How the items are linked:
at | zi pe
j12 | j928 j336
j847 | j519 j595
j976 | j595 j519
j17 | j834 j422
j592 | j780 j157
j728 | j126 j454
j754 | j847 j154
j694 | j926 j314
j157 | j263 j592
j221 | j315 j621
j422 | j12 j17
j926 | j592 j263
j595 | j154 j847
j780 | j267 j971
j154 | j483 j754
j483 | j110 j600
j672 | j221 j959
j69 | j621 j315
j648 | j976 j713
j336 | j17 j12
j314 | j771 j694
j207 | j365 j353
j713 | j728 j648
j928 | j763 j924
j959 | j853 j672
j771 | j11 j375
j267 | j454 j126
j924 | j336 j928
j971 | j157 j780
j365 | j672 j853
j353 | j560 j207
j126 | j971 j267
j454 | j648 j728
j21 | j795 j751
j263 | j314 j926
j763 | j748 j870
j795 | j375 j11
j315 | j21 j69
j519 | j713 j976
j621 | j959 j221
j560 | j422 j834
j110 | j870 j748
j600 | j754 j483
j834 | j207 j560
j11 | j751 j795
j853 | j353 j365
j870 | j924 j763
j748 | j600 j110
j751 | j69 j21
j375 | j694 j771

In the rows, zero is written as 80.

The rows follow the links: the fewer symbols apart two items are, the more alike their rows tend to be.

Each row is also shifted at random along 7 hidden directions that mean nothing.

Some items, each with a row of numbers:
j795
[72,82,75,81,86,82,85,81,82,75,85,81,82,73,89,84,75,82,82,82,88,86,81,82,82,83,73,88,76,84,78,78,76,85,88,77,64,78,79,66,76,81]
j17
[82,81,92,82,84,80,84,80,77,79,81,87,84,82,84,78,73,67,86,76,66,78,89,80,74,77,72,78,83,78,79,80,88,71,84,88,77,74,89,76,92,60]
j847
[80,76,88,93,68,72,74,85,82,67,76,89,94,97,78,84,88,82,70,68,75,82,78,76,85,84,79,75,78,71,84,75,73,88,76,74,97,72,67,94,78,87]
j928
[86,80,74,90,79,81,79,74,87,71,85,76,81,79,82,83,79,79,75,80,85,82,81,78,86,86,75,83,72,83,80,81,73,91,80,77,83,83,74,77,76,87]
j336
[95,79,93,81,78,77,82,86,74,76,82,91,91,79,88,86,75,72,84,80,77,86,81,86,76,75,70,78,85,78,78,81,85,70,85,88,69,70,85,72,87,71]
j154
[91,76,76,81,78,89,76,87,79,82,70,92,89,72,74,96,83,75,84,94,95,74,78,84,80,69,85,83,84,81,75,84,81,79,74,87,69,82,78,85,75,83]
j713
[78,85,81,84,66,75,82,85,76,90,82,76,87,87,77,88,85,72,82,76,83,78,69,84,72,73,71,66,79,86,81,87,86,68,85,82,84,75,76,72,93,89]
j751
[52,78,84,67,86,75,69,83,76,90,78,83,78,72,81,72,81,87,77,90,80,80,77,89,79,85,96,84,92,79,81,74,72,73,83,78,80,75,85,77,71,88]
j422
[75,78,71,65,83,75,82,72,78,83,88,65,56,82,78,65,79,103,76,76,83,92,73,74,84,92,88,86,71,70,82,77,70,95,79,73,91,94,78,84,65,93]
j11
[65,77,85,69,87,79,80,74,81,86,85,75,82,67,93,70,71,79,82,84,75,83,86,85,82,82,80,87,88,82,75,82,79,74,89,86,66,79,85,66,81,72]
j672
[69,86,74,87,86,83,85,71,82,77,86,71,65,75,79,73,77,77,81,79,75,80,82,79,81,83,76,81,77,86,82,87,85,81,76,82,86,87,88,79,86,73]
j483
[90,78,80,89,74,88,71,83,83,73,65,82,92,75,78,86,84,80,79,90,86,68,77,80,91,77,90,82,92,89,78,86,80,77,74,87,73,79,77,94,85,84]
j780
[79,82,83,73,87,79,92,79,86,85,81,82,86,89,84,79,78,75,88,71,73,82,87,75,75,74,70,74,71,75,77,72,86,79,86,73,73,79,80,71,84,69]
j834
[95,82,88,84,79,76,81,78,76,76,80,77,73,84,81,70,79,81,78,70,64,79,82,78,80,85,80,76,84,79,84,81,86,76,78,82,89,77,86,89,88,69]
j267
[53,88,79,82,77,75,80,73,89,94,82,68,77,88,74,77,84,68,81,78,77,73,80,78,74,76,76,64,75,86,82,79,82,74,82,75,92,80,78,73,91,86]
j353
[71,91,74,93,78,75,87,79,77,68,83,72,65,82,79,83,82,82,78,77,81,85,65,83,83,87,68,73,77,88,90,88,85,75,76,76,87,81,86,75,91,88]
j924
[53,77,93,74,76,74,75,75,76,78,87,76,83,81,88,75,74,80,78,80,74,90,83,79,84,86,80,81,82,72,79,81,72,79,83,86,87,77,77,77,81,81]
j926
[80,86,79,82,77,74,86,83,84,73,72,75,87,85,89,81,81,86,80,78,79,81,74,81,85,83,75,75,83,87,82,74,81,74,86,71,69,73,79,71,89,86]

Start, symbols taken left to right, then the item you end at.
Answers are names.
[74,83,77,85,72,74,86,69,87,75,80,61,74,91,76,69,84,87,74,70,69,80,75,70,86,83,77,69,73,79,83,83,82,83,72,77,98,87,73,89,91,85]
pe pe zi zi zi zi pe -> j754
[84,77,80,77,68,81,69,79,81,81,69,68,86,77,85,72,85,92,75,88,80,70,75,78,92,84,100,82,97,87,79,82,77,77,79,85,80,79,74,94,83,88]
pe zi zi zi pe -> j595
[85,90,76,86,77,74,84,87,71,73,76,79,67,82,79,82,86,89,78,77,82,82,64,88,78,86,76,74,85,87,89,82,84,73,76,73,83,76,88,80,87,91]
zi pe pe zi -> j560
[74,94,70,91,80,82,81,80,79,86,85,72,66,79,75,88,84,72,80,85,89,72,68,86,76,84,78,71,79,97,87,85,81,74,81,74,89,82,84,71,88,95]
zi zi zi pe zi -> j336
[80,84,71,88,85,83,81,79,83,71,78,83,74,75,77,93,81,78,80,88,94,86,72,84,83,83,76,81,72,84,82,83,77,85,74,77,76,84,82,74,75,94]
zi pe zi pe zi pe zi -> j336
[79,79,72,85,80,84,84,75,86,69,67,76,75,78,73,79,85,85,81,82,78,78,77,73,90,72,82,78,78,82,77,86,90,81,64,84,77,89,83,94,87,78]
zi pe pe pe zi zi zi -> j728
[87,78,82,89,71,75,77,77,88,68,79,76,97,89,85,76,84,84,70,70,74,79,83,74,90,88,80,80,81,79,81,75,72,90,82,74,88,75,66,87,80,85]
pe zi pe zi pe -> j483
[84,76,89,79,70,77,73,83,75,78,83,83,92,80,86,82,77,79,77,81,81,83,78,82,84,83,81,82,87,77,77,82,74,79,83,87,80,74,74,79,82,83]
zi pe pe pe zi zi -> j748
[76,85,84,74,79,70,86,79,75,87,94,67,76,81,90,67,77,83,76,67,70,84,81,85,74,86,72,77,84,86,84,81,82,74,93,76,82,75,82,68,89,75]
pe zi pe pe pe zi zi -> j959
[95,77,71,79,74,90,72,81,85,93,65,72,81,76,69,75,88,85,80,88,84,58,80,76,84,73,101,78,89,91,77,84,83,78,71,85,81,88,78,100,81,83]
zi zi zi zi -> j870
[96,78,83,80,84,78,85,77,73,80,96,84,69,81,77,76,76,77,79,69,74,90,87,79,72,84,70,83,69,70,82,83,80,90,80,83,93,84,84,80,75,70]
zi pe pe zi pe zi pe -> j672
[77,80,89,79,79,69,73,91,67,76,90,94,82,79,82,86,80,84,73,75,84,95,75,92,77,89,77,84,82,69,82,79,70,80,85,75,86,69,78,75,70,90]
zi pe zi zi pe zi -> j69
[77,73,81,73,80,73,87,75,78,79,92,79,73,87,74,81,79,87,79,69,82,101,80,73,79,77,69,82,62,60,78,82,79,92,73,81,92,91,72,81,70,83]
zi pe zi zi zi -> j126
[64,84,76,73,83,77,88,79,81,75,83,72,82,74,94,79,74,88,80,82,87,91,77,84,85,86,72,83,81,85,78,76,77,80,90,75,62,79,79,60,80,87]
pe pe pe zi -> j11
[103,75,86,84,77,78,78,92,80,82,79,99,103,90,78,91,84,76,77,73,83,78,88,80,75,77,79,81,78,73,78,73,75,88,83,73,81,70,69,84,71,78]
pe zi pe pe pe pe zi -> j110
